Below are the code and all the weights of a small trained network. Each question names an input and a class and asks about switching units off, where a switched-off unit gives its printed mean instead of its output.

import numpy as np


def w(rows, s, z=0):
    codes = np.array(rows[::2]) - 128.0
    scale = np.full(codes.shape[1], s)
    scale[-1] = z or s
    return codes * scale


def f(y):
    return np.maximum(y, 0)


def log_softmax(a):
    a = a - a.max(-1, keepdims=True)
    return a - np.log(np.exp(a).sum(-1, keepdims=True))


def net(x, mask):
    res = np.array(x, float).reshape(1, 3) / 4 @ E
    y = f(res @ A[0][:, :-1].T + A[0][:, -1])
    res = res + np.where(mask, y, B[0][:, -1]) @ B[0][:, :-1]
    return log_softmax(res[-1] @ U[:, :-1].T + U[:, -1])


A, B = {}, {}
E = w([
[184,92,222,113,36,130,217,245,57,66,148],'x0',
[145,81,191,62,126,32,157,92,180,244,166],'x1',
[160,185,45,168,97,131,218,132,46,254,50],'x2',
],0.0084)
A[0] = w([
[76,167,54,168,199,89,75,44,205,199,62,96],'neuron 1',
[44,28,230,127,165,140,14,150,201,32,178,94],'neuron 2',
[91,178,20,198,152,211,104,162,121,35,107,100],'neuron 3',
[119,166,64,147,99,125,140,132,47,156,42,71],'neuron 4',
[209,172,153,143,85,115,152,190,107,142,126,126],'neuron 5',
[124,107,102,158,79,211,107,106,84,76,78,208],'neuron 6',
[74,111,191,76,160,111,18,122,169,59,181,82],'neuron 7',
[212,66,240,120,2,116,178,230,37,117,124,68],'neuron 8',
[71,123,62,155,185,146,63,88,168,186,111,100],'neuron 9',
[87,198,67,146,198,118,46,78,166,195,125,51],'neuron 10',
[119,163,123,145,176,81,118,67,182,117,60,248],'neuron 11',
[156,69,179,84,120,47,118,131,175,250,169,169],'neuron 12',
[170,137,56,137,73,139,242,93,106,214,52,56],'neuron 13',
[150,176,82,202,130,106,150,142,80,239,114,169],'neuron 14',
[117,173,107,205,168,226,81,161,58,35,76,56],'neuron 15',
[153,110,189,69,170,83,137,106,156,245,159,65],'neuron 16',
[130,76,165,65,113,67,162,89,149,216,137,80],'neuron 17',
[142,171,110,165,147,103,172,144,94,220,23,77],'neuron 18',
[133,95,39,145,72,130,173,122,37,214,53,148],'neuron 19',
],0.0072,0.012)
B[0] = w([
[159,111,134,146,58,98,157,101,63,83,57,228],'neuron 1',
[177,82,191,121,198,120,12,92,125,128,138,221],'neuron 2',
[64,185,87,84,120,177,147,153,188,198,109,195],'neuron 3',
[139,69,171,94,167,180,66,104,138,156,114,171],'neuron 4',
[155,113,158,160,126,83,163,84,118,71,99,181],'neuron 5',
[95,235,118,111,109,124,168,142,163,157,188,212],'neuron 6',
[154,91,186,72,180,162,77,76,120,145,133,190],'neuron 7',
[148,121,148,150,58,77,164,97,66,77,12,243],'neuron 8',
[134,116,164,136,85,68,161,107,84,112,48,196],'neuron 9',
[129,40,122,155,70,108,120,79,84,88,2,190],'neuron 10',
[174,208,160,195,98,63,177,179,100,55,192,248],'neuron 11',
[68,209,78,134,113,150,159,172,176,167,168,248],'neuron 12',
[145,51,173,103,192,178,90,74,120,161,125,195],'neuron 13',
[161,106,157,109,170,119,64,87,132,126,220,230],'neuron 14',
[77,155,49,82,98,193,105,117,183,200,51,178],'neuron 15',
[53,177,106,76,116,243,106,150,175,218,32,185],'neuron 16',
[62,192,78,79,113,178,115,168,174,210,70,188],'neuron 17',
[150,84,150,104,182,175,56,83,127,116,156,187],'neuron 18',
[134,116,180,108,187,108,88,97,128,128,175,228],'neuron 19',
],0.0089,0.013)
U = w([
[157,111,151,111,201,150,72,104,133,123,153,94],'0',
[145,127,131,133,69,111,153,117,89,82,63,93],'1',
[68,171,92,106,116,180,130,139,185,174,111,93],'2',
[152,185,134,153,115,97,172,156,136,74,249,252],'3',
[131,88,86,148,150,138,143,149,128,112,146,107],'4',
],0.016,0.011)

Each question gives the input, the list of numbers given to net, and the class t.
The units are the neurons (one row each of A and B). Each row of codes is followed by its name. A weight is (code - 128) times the scale printed after its matrix; where a second scale follows, it is the last column's (A, B and U).
mask holds one flag per neuron, in row order. A switched-off neuron (its flag False) gives its mean, the last column of its row in B, instead of its output. The means were averaged over made-up inputs and are rounded, as every weight is.
A unit's drop is (log p(t) with every unit on - log p(t) with that unit switched off) / (log p(t) with every unit on - log p(t) with every unit switched off).
The circuit of an input: a set's keep is (log p(t) with only the set's units on - log p(t) with every unit switched off) / (log p(t) with every unit on - log p(t) with every unit switched off). Starting from the 12 units with the biggest drops (on a tie, the unit counted first), units are removed one at a time, each time the one whose removal leaves the highest keep (on an exact tie, the one counted first), for as long as the keep stays at least 0.8.
circuit, biggest first: the units of the circuit, biggest drop first
most important unit: the unit with the biggest drop
k most important neurons: the k neurons with the biggest drops, biggest first
drop of u: that unit's drop, to one decimal
input [-6,-6,7], class 0: circuit, biggest first : (neuron 14)
input [3,3,3], class 3: circuit, biggest first : (neuron 10; neuron 15)
input [5,-6,5], class 2: 4 most important neurons : (neuron 15; neuron 3; neuron 6; neuron 2)
input [-7,-7,6], class 1: 4 most important neurons : (neuron 1; neuron 10; neuron 9; neuron 12)
input [5,-6,-5], class 2: 3 most important neurons : (neuron 15; neuron 3; neuron 6)
input [0,3,-1], class 3: 2 most important neurons : (neuron 15; neuron 3)
input [3,2,-1], class 3: 4 most important neurons : (neuron 10; neuron 1; neuron 9; neuron 16)
input [-6,-7,-4], class 2: 3 most important neurons : (neuron 3; neuron 15; neuron 8)
input [-8,7,-4], class 1: 2 most important neurons : (neuron 1; neuron 10)
input [-8,-8,4], class 1: 4 most important neurons : (neuron 1; neuron 10; neuron 9; neuron 12)
input [5,8,6], class 2: 3 most important neurons : (neuron 12; neuron 17; neuron 16)
input [0,-3,-3], class 3: 2 most important neurons : (neuron 16; neuron 13)
input [6,-7,-7], class 0: 3 most important neurons : (neuron 2; neuron 12; neuron 7)
input [6,-6,-7], class 0: circuit, biggest first : (neuron 2)
input [3,1,-2], class 3: 3 most important neurons : (neuron 10; neuron 1; neuron 9)
input [0,1,0], class 3: drop of neuron 16 : 0.0
input [0,1,4], class 0: drop of neuron 18 : 0.1
input [8,2,8], class 0: drop of neuron 13 : 0.5
input [6,8,0], class 2: drop of neuron 12 : 0.4
input [-1,3,-3], class 3: most important unit : neuron 13
